Here is a tiny trained network, its code and every weight. The questions are about switching its units off for an input and a target symbol, where a switched-off unit gives its printed mean instead of its output.

import numpy as np


def w(rows, s, z=0):
    codes = np.array(rows[::2]) - 128.0
    scale = np.full(codes.shape[1], s)
    scale[-1] = z or s
    return codes * scale


def norm(h):
    return h / np.sqrt((h * h).mean(-1, keepdims=True) + 1e-5)


def f(y):
    return y / 2 * (1 + np.tanh(0.7978845608 * (y + 0.044715 * y**3)))


def softmax(a):
    e = np.exp(a - a.max(-1, keepdims=True))
    return e / e.sum(-1, keepdims=True)


def log_softmax(a):
    a = a - a.max(-1, keepdims=True)
    return a - np.log(np.exp(a).sum(-1, keepdims=True))


def net(x, mask):
    ids = ['αβγδεηθμξστφψω'.index(c) for c in x.split()]
    T = len(ids)
    res = E[ids] + P[:T]
    r = norm(res)
    for j in range(2):
        rows = slice(2 * j, 2 * j + 2)
        q, k, v = (r @ M[0][rows].T for M in (Q, K, V))
        z = softmax(np.where(np.tri(T) > 0, q @ k.T / 2**0.5, -1e9)) @ v
        o = O[0][rows]
        res = res + np.where(mask[j], z, o[:, -1]) @ o[:, :-1]
    y = f(norm(res) @ A[0][:, :-1].T + A[0][:, -1])
    res = res + np.where(mask[2:10], y, B[0][:, -1]) @ B[0][:, :-1]
    return log_softmax(norm(res)[-1] @ U[:, :-1].T + U[:, -1])


Q, K, V, O, A, B = {}, {}, {}, {}, {}, {}
E = w([
[72,171,30,120],'α',
[111,141,162,126],'β',
[113,119,181,56],'γ',
[100,133,165,108],'δ',
[102,128,146,174],'ε',
[120,125,107,37],'η',
[155,81,122,129],'θ',
[163,129,172,161],'μ',
[157,89,170,60],'ξ',
[107,135,160,87],'σ',
[169,109,187,235],'τ',
[153,123,117,211],'φ',
[72,253,170,115],'ψ',
[122,146,156,127],'ω',
],0.018)
P = w([
[33,66,97,127],'0',
[4,50,147,109],'1',
[5,69,141,99],'2',
[29,101,109,87],'3',
[48,108,122,86],'4',
[37,112,142,91],'5',
[32,123,129,78],'6',
[70,147,105,93],'7',
[67,142,128,59],'8',
[111,200,75,90],'9',
],0.0036)
Q[0] = w([
[83,57,254,129],'h1',
[213,20,115,97],'h1',
[234,39,95,55],'h2',
[179,253,54,191],'h2',
],0.0074)
K[0] = w([
[118,121,254,212],'h1',
[235,120,207,228],'h1',
[44,165,20,81],'h2',
[134,135,134,75],'h2',
],0.007)
V[0] = w([
[89,117,2,103],'h1',
[149,134,176,137],'h1',
[168,107,212,153],'h2',
[123,169,64,105],'h2',
],0.0094)
O[0] = w([
[91,62,185,193,23],'h1',
[251,154,16,253,156],'h1',
[184,215,179,180,184],'h2',
[15,80,52,199,1],'h2',
],0.004,0.0031)
A[0] = w([
[142,200,196,111,207],'n1',
[15,230,133,150,165],'n2',
[153,215,254,63,152],'n3',
[222,99,144,148,251],'n4',
[54,181,74,36,150],'n5',
[108,51,63,9,236],'n6',
[6,168,35,91,205],'n7',
[61,185,161,113,89],'n8',
],0.0086,0.0031)
B[0] = w([
[140,134,103,96,202],'n1',
[161,39,82,224,195],'n2',
[153,142,81,140,237],'n3',
[46,143,111,114,197],'n4',
[189,223,197,78,175],'n5',
[91,128,129,111,255],'n6',
[255,128,221,135,169],'n7',
[208,99,175,163,160],'n8',
],0.0099,0.0074)
U = w([
[2,135,119,152,198],'α',
[53,87,57,55,167],'β',
[153,128,38,109,13],'γ',
[139,33,84,212,132],'δ',
[78,202,190,175,94],'ε',
[94,184,237,83,88],'η',
[135,94,176,132,255],'θ',
[147,119,107,119,68],'μ',
[155,121,160,122,87],'ξ',
[130,130,183,65,76],'σ',
[110,143,81,158,85],'τ',
[101,232,26,104,221],'φ',
[92,171,116,48,58],'ψ',
[144,159,123,130,86],'ω',
],0.0099,0.0046)

Each question gives the input, a string of symbols that net reads in full, and the target symbol t.
The units are the heads (2 rows each of Q, K, V and O) and the neurons (one row each of A and B). Each row of codes is followed by its name. A weight is (code - 128) times the scale printed after its matrix; where a second scale follows, it is the last column's (O, A, B and U).
mask holds one flag per unit, heads first, then neurons. A switched-off unit (its flag False) gives its mean, the last column of its rows in O or B, instead of its output. The means were averaged over made-up inputs and are rounded, as every weight is.
A unit's drop is (log p(t) with every unit on - log p(t) with that unit switched off) / (log p(t) with every unit on - log p(t) with every unit switched off).
The circuit of an input: a set's keep is (log p(t) with only the set's units on - log p(t) with every unit switched off) / (log p(t) with every unit on - log p(t) with every unit switched off). Starting from all 10 units, units are removed one at a time, each time the one whose removal leaves the highest keep (on an exact tie, the one counted first), for as long as the keep stays at least 0.8.
units of the circuit, in order: the units of the circuit, biggest drop first
k most important neurons: the k neurons with the biggest drops, biggest first
heads that matter: for each layer, one digit per head in row order, 1 if its drop is at least 0.15 and else 0, layers parted by /
drop of u: that unit's drop, to one decimal
input μ μ α μ σ, target φ: units of the circuit, in order -> [n3]
input θ μ δ β, target φ: 3 most important neurons -> [n7, n3, n1]
input ε ε θ ε β η μ β, target φ: heads that matter -> 01
input μ μ μ θ β τ ε γ, target φ: units of the circuit, in order -> [n3, h1]
input μ β δ θ μ δ η μ, target φ: heads that matter -> 00
input θ θ ε θ γ μ δ ξ, target φ: units of the circuit, in order -> [h1, n7, n8]
input μ θ θ ξ τ ε φ, target φ: heads that matter -> 01
input μ δ δ δ, target φ: heads that matter -> 01
input θ ε θ ξ θ θ γ μ ω, target φ: 3 most important neurons -> [n7, n3, n1]
input θ ε ε, target δ: 2 most important neurons -> [n2, n5]
input ε ε τ, target ε: 2 most important neurons -> [n2, n4]
input δ θ ε η σ ξ ε μ δ θ, target φ: drop of n2 -> 0.3
input ε θ μ τ μ ε δ, target φ: drop of h2 -> 0.7
input η η δ η θ θ, target β: drop of n8 -> 0.1
input γ ξ ε φ δ θ, target α: most important neuron -> [n4]
